M =
[[-15 -28   6  16]
 [  2  16   2   1]
 [-10   6  -2   9]
 [-13 -16   0   3]
 [  4  -5  -2  -7]
 [  9 -18  -2  22]
 [ -1  -7  -2   1]
 [ 26 -10   2  -7]
 [ -5  15  52  -5]
 [  3   5  -3  -1]
 [ -4   9  -2  -2]]
M[0][-4]: -15
M[7][0]: 26
M[0][2]: 6
M[-4]: [26, -10, 2, -7]
M[-3][3]: -5
M[-9][-2]: -2
M[-4][2]: 2
M[:, 3]: [16, 1, 9, 3, -7, 22, 1, -7, -5, -1, -2]
M[0][1]: -28
M[-7][0]: 4
M[-3][0]: -5
M[4][1]: -5
M[-3][-2]: 52
M[5][2]: -2
M[9][0]: 3
M[-11]: [-15, -28, 6, 16]
M[-6][-1]: 22
M[0][3]: 16
M[-8][2]: 0
M[4][3]: -7
M[-2][-3]: 5

X =
[-0.105 -0.054  0.042  0.080 -0.104  0.117  0.032 -0.098 -0.118 -0.131
  0.098  0.068 -0.097 -0.109]
X[0] -> -0.105
X[1] -> -0.054
X[2] -> 0.042
X[12] -> -0.097
X[10] -> 0.098
X[9] -> -0.131
X[8] -> -0.118
X[7] -> -0.098

B =
[[59, 21, 65, -65, 60, -66, 64, 63, 65, -62, 64, -60],
 [-53, -24, -64, 65, -52, 66, -63, -65, -54, 61, -62, 66],
 [65, 33, 67, -67, 64, -65, 65, 63, 67, -67, 64, -64],
 [64, -58, -61, 64, 66, 63, -34, 13, 62, 63, -62, 62],
 [-21, -56, -67, 65, -8, 66, -66, -61, -19, 63, -65, 65],
 [-38, -57, -65, 64, -27, 64, -63, -65, -39, 65, -66, 65],
 [-11, -60, -63, 64, 5, 64, -62, -62, -8, 64, -68, 65],
 [64, -34, 63, -52, 64, -63, 62, 65, 65, 16, 63, -67],
 [-63, 63, 63, -67, -63, -61, 23, -23, -65, -64, 61, -56],
 [62, 55, 65, -62, 61, -68, 67, 64, 64, -66, 67, -64],
 [-62, 62, 59, -64, -65, -58, 20, -31, -65, -65, 58, -52],
 [-63, 61, 65, -66, -62, -63, 32, -7, -64, -62, 64, -59],
 [46, -18, -28, 27, 40, 44, 0, -21, 47, 16, -23, 7],
 [-59, 62, 66, -68, -63, -64, 35, -6, -63, -62, 63, -59],
 [-61, 62, 64, -65, -63, -65, 38, 0, -65, -64, 66, -61]]
Rows and columns are counted from 0.
(0, 0) -> 59
(8, 9) -> -64
(0, 6) -> 64
(3, 2) -> -61
(3, 8) -> 62
(2, 10) -> 64
(2, 7) -> 63
(7, 4) -> 64
(14, 6) -> 38
(4, 1) -> -56
(4, 3) -> 65
(10, 3) -> -64
(0, 1) -> 21
(1, 3) -> 65
(14, 0) -> -61
(8, 10) -> 61
(13, 11) -> -59
(10, 8) -> -65
(12, 10) -> -23
(7, 1) -> -34
(4, 10) -> -65
(7, 2) -> 63
(11, 2) -> 65
(8, 1) -> 63
(1, 5) -> 66
(9, 5) -> -68
(2, 8) -> 67
(14, 8) -> -65
(0, 9) -> -62
(13, 3) -> -68
(13, 2) -> 66
(0, 4) -> 60
(8, 11) -> -56
(14, 9) -> -64
(13, 5) -> -64
(11, 9) -> -62

m =
array([  4,  16, -36, -24,  -4, -18, -31,  -7, -13, -13,  -8,  26,   2,
       -10,  24,  16])
m[-16] => 4
m[-4] => 2
m[-15] => 16
m[-1] => 16
m[-14] => -36
m[6] => -31
m[13] => -10
m[14] => 24
m[4] => -4
